Below are the code and all the weights of a small trained network. Each question names an input and a target symbol and asks about switching units off, where a switched-off unit gives its printed mean instead of its output.

import numpy as np


def w(rows, s, z=0):
    codes = np.array(rows[::2]) - 128.0
    scale = np.full(codes.shape[1], s)
    scale[-1] = z or s
    return codes * scale


def softmax(a):
    e = np.exp(a - a.max(-1, keepdims=True))
    return e / e.sum(-1, keepdims=True)


def log_softmax(a):
    a = a - a.max(-1, keepdims=True)
    return a - np.log(np.exp(a).sum(-1, keepdims=True))


def net(x, mask):
    ids = ['ΘΠΣΨβγδεζητ'.index(c) for c in x.split()]
    T = len(ids)
    res = E[ids] + P[:T]
    u = 0
    for l in range(2):
        r = res
        for j in range(3):
            rows = slice(3 * j, 3 * j + 3)
            q, k, v = (r @ M[l][rows].T for M in (Q, K, V))
            z = softmax(np.where(np.tri(T) > 0, q @ k.T / 3**0.5, -1e9)) @ v
            o = O[l][rows]
            res = res + np.where(mask[u + j], z, o[:, -1]) @ o[:, :-1]
        u += 3
    return log_softmax(res[-1] @ U[:, :-1].T + U[:, -1])


Q, K, V, O = {}, {}, {}, {}
E = w([
[41,121,173,159,60,131,204,158,23,154],'Θ',
[50,115,138,74,134,84,119,223,124,142],'Π',
[212,109,206,176,81,110,159,139,147,165],'Σ',
[164,79,107,158,144,234,167,97,105,132],'Ψ',
[70,12,93,123,67,88,141,87,85,194],'β',
[228,51,156,90,181,187,176,166,116,163],'γ',
[4,111,59,175,199,139,118,88,61,166],'δ',
[142,56,104,164,197,156,45,143,197,155],'ε',
[73,133,251,57,85,208,8,102,50,97],'ζ',
[190,150,146,170,170,103,129,68,144,155],'η',
[128,169,78,170,51,108,89,104,173,159],'τ',
],0.014)
P = w([
[121,166,144,106,119,165,142,129,139,174],'0',
[194,120,83,141,97,89,130,184,85,56],'1',
[201,145,110,158,113,97,99,159,74,162],'2',
[192,121,99,176,120,78,95,160,81,141],'3',
[9,153,185,91,139,177,156,76,208,236],'4',
[97,93,126,153,144,106,143,108,122,165],'5',
[80,96,135,133,148,116,137,103,135,146],'6',
[157,97,93,187,148,96,99,167,83,138],'7',
],0.012)
Q[0] = w([
[144,8,147,76,121,152,106,86,113,124],'0.h1',
[129,212,82,141,121,103,174,140,173,108],'0.h1',
[158,161,149,152,102,157,75,167,133,125],'0.h1',
[106,70,164,136,131,122,78,151,75,151],'0.h2',
[114,151,144,168,113,117,80,147,87,109],'0.h2',
[62,64,165,114,93,115,98,136,129,163],'0.h2',
[108,192,80,118,90,116,169,74,115,83],'0.h3',
[159,64,136,98,96,127,103,103,161,109],'0.h3',
[158,149,67,135,69,206,131,113,128,158],'0.h3',
],0.011)
K[0] = w([
[177,147,163,86,154,99,43,82,72,66],'0.h1',
[161,180,1,107,158,59,212,178,151,128],'0.h1',
[172,102,158,71,96,143,140,160,193,147],'0.h1',
[71,148,225,60,148,147,49,47,108,99],'0.h2',
[110,188,163,105,95,205,122,105,170,166],'0.h2',
[154,122,174,54,98,161,29,62,46,49],'0.h2',
[136,116,31,126,171,55,196,167,135,163],'0.h3',
[203,99,96,103,117,106,110,151,134,87],'0.h3',
[146,94,102,190,187,188,235,31,147,135],'0.h3',
],0.008)
V[0] = w([
[65,143,128,217,120,104,133,137,144,124],'0.h1',
[100,162,111,116,82,114,111,176,166,149],'0.h1',
[139,132,188,55,81,171,1,9,109,67],'0.h1',
[54,140,196,112,58,211,8,226,126,129],'0.h2',
[129,223,131,164,149,106,120,74,112,156],'0.h2',
[140,139,180,130,141,91,69,56,94,71],'0.h2',
[120,148,39,168,96,140,158,181,122,193],'0.h3',
[115,165,93,17,75,132,77,158,109,158],'0.h3',
[72,132,133,126,117,57,65,208,116,170],'0.h3',
],0.0073)
O[0] = w([
[151,75,124,118,130,168,128,40,158,89,116],'0.h1',
[130,172,113,111,157,87,149,94,143,142,130],'0.h1',
[71,122,130,165,126,120,127,238,99,214,204],'0.h1',
[194,161,24,125,89,175,224,120,138,158,247],'0.h2',
[117,122,137,68,122,88,32,155,108,90,113],'0.h2',
[121,183,47,3,75,238,132,139,142,110,145],'0.h2',
[82,174,149,221,73,154,176,215,103,112,131],'0.h3',
[103,108,192,178,180,80,101,85,127,129,166],'0.h3',
[246,134,70,105,149,209,183,61,94,158,164],'0.h3',
],0.0065,0.011)
Q[1] = w([
[127,216,118,141,101,114,67,110,154,119],'1.h1',
[88,96,188,86,164,149,140,51,122,153],'1.h1',
[202,97,91,140,149,91,72,138,6,103],'1.h1',
[123,104,183,106,78,109,153,141,170,146],'1.h2',
[100,149,114,134,154,131,115,105,169,166],'1.h2',
[97,141,159,115,145,158,175,114,129,114],'1.h2',
[60,137,205,115,131,170,163,43,202,196],'1.h3',
[107,187,65,102,64,159,105,221,108,192],'1.h3',
[90,175,213,28,181,118,74,94,160,77],'1.h3',
],0.012)
K[1] = w([
[95,145,112,88,120,137,190,140,200,62],'1.h1',
[176,152,122,165,151,69,98,120,87,65],'1.h1',
[77,188,214,141,163,150,155,58,212,238],'1.h1',
[147,89,191,151,134,61,103,173,75,83],'1.h2',
[176,138,95,69,104,157,73,149,50,65],'1.h2',
[126,118,50,121,132,82,108,153,92,93],'1.h2',
[192,103,22,133,100,76,112,227,40,45],'1.h3',
[100,145,149,1,104,188,140,122,129,77],'1.h3',
[125,83,71,204,133,40,220,124,213,24],'1.h3',
],0.0097)
V[1] = w([
[157,9,63,121,93,69,162,99,157,136],'1.h1',
[231,111,250,73,76,126,170,181,187,167],'1.h1',
[137,255,86,134,121,90,81,75,154,160],'1.h1',
[104,185,129,179,205,93,199,133,135,47],'1.h2',
[100,101,118,137,79,7,97,110,221,179],'1.h2',
[105,139,188,129,252,110,114,88,77,149],'1.h2',
[105,188,158,20,153,107,204,115,32,134],'1.h3',
[134,176,80,112,207,196,133,202,164,82],'1.h3',
[122,191,184,191,13,186,124,112,129,114],'1.h3',
],0.0083)
O[1] = w([
[163,141,91,105,109,57,121,112,84,136,178],'1.h1',
[181,54,110,54,163,137,153,175,136,106,186],'1.h1',
[145,213,136,103,88,196,168,96,177,141,100],'1.h1',
[136,39,120,131,96,200,169,119,95,102,2],'1.h2',
[123,184,196,84,97,129,181,134,119,118,93],'1.h2',
[190,109,153,115,70,152,83,167,156,151,56],'1.h2',
[150,104,189,118,160,139,96,56,152,135,228],'1.h3',
[83,41,192,150,54,136,168,148,172,128,87],'1.h3',
[10,115,79,142,177,204,151,101,137,52,222],'1.h3',
],0.011,0.008)
U = w([
[144,101,95,132,155,155,119,81,107,110,10],'Θ',
[191,93,153,109,108,121,166,71,155,150,177],'Π',
[128,119,66,3,143,89,159,142,185,78,125],'Σ',
[81,112,145,163,141,99,124,186,122,104,136],'Ψ',
[146,160,110,108,149,85,108,133,85,145,119],'β',
[154,75,139,99,141,92,127,161,131,158,76],'γ',
[129,124,120,150,65,105,77,89,178,100,183],'δ',
[139,141,39,122,58,104,174,221,161,195,72],'ε',
[142,137,81,128,147,126,110,152,187,153,36],'ζ',
[124,138,133,14,69,167,53,146,130,147,254],'η',
[123,172,105,119,113,139,202,141,134,116,90],'τ',
],0.0062,0.006)

Each question gives the input, a string of symbols that net reads in full, and the target symbol t.
The units are the heads (3 rows each of Q, K, V and O). Each row of codes is followed by its name. A weight is (code - 128) times the scale printed after its matrix; where a second scale follows, it is the last column's (O and U).
mask holds one flag per head, layer by layer. A switched-off head (its flag False) gives its mean, the last column of its rows in O, instead of its output. The means were averaged over made-up inputs and are rounded, as every weight is.
A unit's drop is (log p(t) with every unit on - log p(t) with that unit switched off) / (log p(t) with every unit on - log p(t) with every unit switched off).
The circuit of an input: a set's keep is (log p(t) with only the set's units on - log p(t) with every unit switched off) / (log p(t) with every unit on - log p(t) with every unit switched off). Starting from all 6 units, units are removed one at a time, each time the one whose removal leaves the highest keep (on an exact tie, the one counted first), for as long as the keep stays at least 0.8.
units of the circuit, in order: the units of the circuit, biggest drop first
unit that matters most: the unit with the biggest drop
heads that matter: for each layer, one digit per head in row order, 1 if its drop is at least 0.15 and else 0, layers parted by /
input β β ζ β ζ, target β: units of the circuit, in order => [1.h1]
input β η β β ε, target η: heads that matter => 010 / 010
input Π β β δ, target Π: units of the circuit, in order => [0.h1 1.h3]
input β Ψ ζ Θ, target τ: heads that matter => 110 / 100
input Ψ Θ Σ Σ, target Ψ: units of the circuit, in order => [0.h3 1.h1 0.h2]
input ζ Π β, target ε: heads that matter => 111 / 000
input τ Π β Σ Σ, target Π: heads that matter => 100 / 011
input Σ ζ Π β Θ Ψ ε δ, target Θ: units of the circuit, in order => [1.h2 0.h2 1.h3]
input γ β β β, target γ: units of the circuit, in order => [1.h1 1.h3]
input η Ψ Π γ, target η: units of the circuit, in order => [0.h2 1.h2 1.h1]
input β ε Ψ Σ, target β: heads that matter => 010 / 101
input ε Π β β, target ε: heads that matter => 000 / 001
input β Π Θ Σ Σ β Ψ, target Σ: heads that matter => 100 / 101
input β β β η, target β: units of the circuit, in order => [1.h3 0.h2]
input Π β β η δ, target β: units of the circuit, in order => [1.h3 1.h1]
input Ψ γ δ, target Ψ: unit that matters most => 0.h3
input γ ζ Ψ τ, target δ: units of the circuit, in order => [0.h2 1.h3]
input ε η Θ, target ε: heads that matter => 001 / 001
input Θ Ψ γ δ β, target Ψ: heads that matter => 011 / 101
input β Θ β Σ Σ β γ Ψ, target Σ: unit that matters most => 1.h1
input β Θ Σ τ Θ β β β, target Θ: units of the circuit, in order => [1.h3 0.h1]
input Ψ ε Π ε Π Ψ β ε, target Π: heads that matter => 101 / 011
